Below is a small trained network, with its code and all its weights. Each question gives an input and a target symbol and asks what happens when units are switched off, that is, made to give their printed mean instead of their output.

import numpy as np


def w(rows, s, z=0):
    codes = np.array(rows[::2]) - 128.0
    scale = np.full(codes.shape[1], s)
    scale[-1] = z or s
    return codes * scale


def f(y):
    return y / 2 * (1 + np.tanh(0.7978845608 * (y + 0.044715 * y**3)))


def softmax(a):
    e = np.exp(a - a.max(-1, keepdims=True))
    return e / e.sum(-1, keepdims=True)


def log_softmax(a):
    a = a - a.max(-1, keepdims=True)
    return a - np.log(np.exp(a).sum(-1, keepdims=True))


def net(x, mask):
    ids = ['ΓΔΘΞΦΩαβεηλμ'.index(c) for c in x.split()]
    T = len(ids)
    res = E[ids] + P[:T]
    r = res
    for j in range(3):
        rows = slice(4 * j, 4 * j + 4)
        q, k, v = (r @ M[0][rows].T for M in (Q, K, V))
        z = softmax(np.where(np.tri(T) > 0, q @ k.T / 4**0.5, -1e9)) @ v
        o = O[0][rows]
        res = res + np.where(mask[j], z, o[:, -1]) @ o[:, :-1]
    y = f(res @ A[0][:, :-1].T + A[0][:, -1])
    res = res + np.where(mask[3:15], y, B[0][:, -1]) @ B[0][:, :-1]
    return log_softmax(res[-1] @ U[:, :-1].T + U[:, -1])


Q, K, V, O, A, B = {}, {}, {}, {}, {}, {}
E = w([
[136,186,145],'Γ',
[182,78,123],'Δ',
[110,212,142],'Θ',
[44,170,198],'Ξ',
[237,153,186],'Φ',
[50,47,162],'Ω',
[190,217,248],'α',
[213,172,56],'β',
[156,73,86],'ε',
[150,66,130],'η',
[74,64,91],'λ',
[101,217,2],'μ',
],0.013)
P = w([
[229,138,234],'0',
[253,157,179],'1',
[235,144,159],'2',
[190,137,159],'3',
[158,125,158],'4',
[130,123,152],'5',
[101,119,139],'6',
[72,122,129],'7',
[68,113,135],'8',
[83,103,154],'9',
],0.007)
Q[0] = w([
[134,175,108],'h0',
[149,86,80],'h0',
[124,134,80],'h0',
[154,31,125],'h0',
[149,248,191],'h1',
[114,223,122],'h1',
[197,178,100],'h1',
[147,149,106],'h1',
[58,134,103],'h2',
[128,116,174],'h2',
[182,137,110],'h2',
[142,169,52],'h2',
],0.011)
K[0] = w([
[127,106,95],'h0',
[136,61,123],'h0',
[104,141,87],'h0',
[90,73,171],'h0',
[9,126,16],'h1',
[64,70,49],'h1',
[131,107,65],'h1',
[120,88,89],'h1',
[117,136,162],'h2',
[118,54,108],'h2',
[168,95,189],'h2',
[205,203,202],'h2',
],0.013)
V[0] = w([
[62,59,80],'h0',
[113,161,70],'h0',
[162,202,127],'h0',
[136,106,190],'h0',
[178,245,171],'h1',
[94,72,226],'h1',
[111,140,63],'h1',
[131,106,29],'h1',
[254,132,184],'h2',
[129,161,172],'h2',
[144,98,95],'h2',
[103,150,80],'h2',
],0.0095)
O[0] = w([
[99,140,77,14],'h0',
[151,173,104,100],'h0',
[168,151,174,193],'h0',
[104,94,149,162],'h0',
[2,121,159,254],'h1',
[155,124,197,151],'h1',
[124,139,82,77],'h1',
[164,145,54,43],'h1',
[192,73,107,215],'h2',
[180,140,125,169],'h2',
[101,130,121,102],'h2',
[101,172,108,92],'h2',
],0.0079,0.006)
A[0] = w([
[140,134,174,119],'n0',
[122,97,202,176],'n1',
[55,45,162,228],'n2',
[150,80,128,246],'n3',
[68,107,176,61],'n4',
[165,184,86,191],'n5',
[173,2,103,254],'n6',
[135,109,215,157],'n7',
[176,31,44,181],'n8',
[243,94,131,192],'n9',
[219,185,150,118],'n10',
[106,171,227,110],'n11',
],0.0099,0.0061)
B[0] = w([
[131,145,158,164],'n0',
[117,149,120,232],'n1',
[90,103,62,252],'n2',
[30,113,145,177],'n3',
[189,103,76,187],'n4',
[225,89,66,152],'n5',
[57,126,173,181],'n6',
[88,175,151,233],'n7',
[38,228,102,142],'n8',
[143,62,121,195],'n9',
[254,79,121,186],'n10',
[166,184,150,220],'n11',
],0.0092,0.014)
U = w([
[73,102,153,164],'Γ',
[90,95,72,123],'Δ',
[130,231,136,226],'Θ',
[144,164,133,92],'Ξ',
[133,93,178,68],'Φ',
[183,147,184,1],'Ω',
[142,120,158,147],'α',
[143,129,137,113],'β',
[154,104,140,165],'ε',
[149,139,149,95],'η',
[190,5,84,120],'λ',
[161,161,36,159],'μ',
],0.011,0.006)

Each question gives the input, a string of symbols that net reads in full, and the target symbol t.
The units are the heads (4 rows each of Q, K, V and O) and the neurons (one row each of A and B). Each row of codes is followed by its name. A weight is (code - 128) times the scale printed after its matrix; where a second scale follows, it is the last column's (O, A, B and U).
mask holds one flag per unit, heads first, then neurons. A switched-off unit (its flag False) gives its mean, the last column of its rows in O or B, instead of its output. The means were averaged over made-up inputs and are rounded, as every weight is.
A unit's drop is (log p(t) with every unit on - log p(t) with that unit switched off) / (log p(t) with every unit on - log p(t) with every unit switched off).
The circuit of an input: a set's keep is (log p(t) with only the set's units on - log p(t) with every unit switched off) / (log p(t) with every unit on - log p(t) with every unit switched off). Starting from the 12 units with the biggest drops (on a tie, the unit counted first), units are removed one at a time, each time the one whose removal leaves the highest keep (on an exact tie, the one counted first), for as long as the keep stays at least 0.8.
units of the circuit, in order: the units of the circuit, biggest drop first
most important unit: the unit with the biggest drop
k most important neurons: the k neurons with the biggest drops, biggest first
drop when u is switched off: that unit's drop, to one decimal
input β λ ε α λ Θ ε ε ε, target Δ: units of the circuit, in order => n2, h0, h1
input Θ Θ Ω, target Γ: units of the circuit, in order => n10, n6
input η λ Θ λ Θ Θ Θ λ Γ Θ, target λ: units of the circuit, in order => h1, n7, n10
input Γ Ω Θ β, target λ: most important unit => n9
input λ λ λ Θ α Γ Θ Ω λ Θ, target λ: units of the circuit, in order => h1, n10, n9
input Θ λ α Δ Ω Ω Θ Ω, target Δ: units of the circuit, in order => n2, n4, h1
input λ η Φ, target λ: units of the circuit, in order => n9, h1
input Δ Φ Φ, target Φ: 2 most important neurons => n6, n9
input Θ Φ λ μ Θ ε Ξ Γ ε, target Δ: units of the circuit, in order => n2, h1, h0
input Ξ β λ λ Φ, target λ: units of the circuit, in order => h1, n9
input Φ Θ α, target Ω: 3 most important neurons => n11, n10, n2
input α Θ Ξ, target Θ: units of the circuit, in order => n11, h1, n7, n9
input α ε Ω, target Γ: 2 most important neurons => n2, n7
input ε Θ η Θ Θ μ Γ, target μ: units of the circuit, in order => h1
input Φ Φ λ Θ λ Θ Θ Γ Θ β, target λ: 4 most important neurons => n9, n7, n10, n5
input Θ λ Φ Ω α Θ Θ μ, target μ: 2 most important neurons => n8, n5
input Φ Θ Ξ λ λ ε Θ μ Δ, target Γ: 2 most important neurons => n10, n5
input α Θ Ξ Φ Φ, target Φ: 2 most important neurons => n9, n6
input Θ Ω Θ Θ λ Γ, target λ: drop when n2 is switched off => -0.1
input λ β Φ Ω η, target Γ: most important unit => n6
input Θ Ω Θ, target Ω: drop when n2 is switched off => 0.3
input ε λ Θ Θ λ, target Δ: drop when n2 is switched off => 0.3
input Θ Ω α Ξ, target Θ: drop when n9 is switched off => 0.1
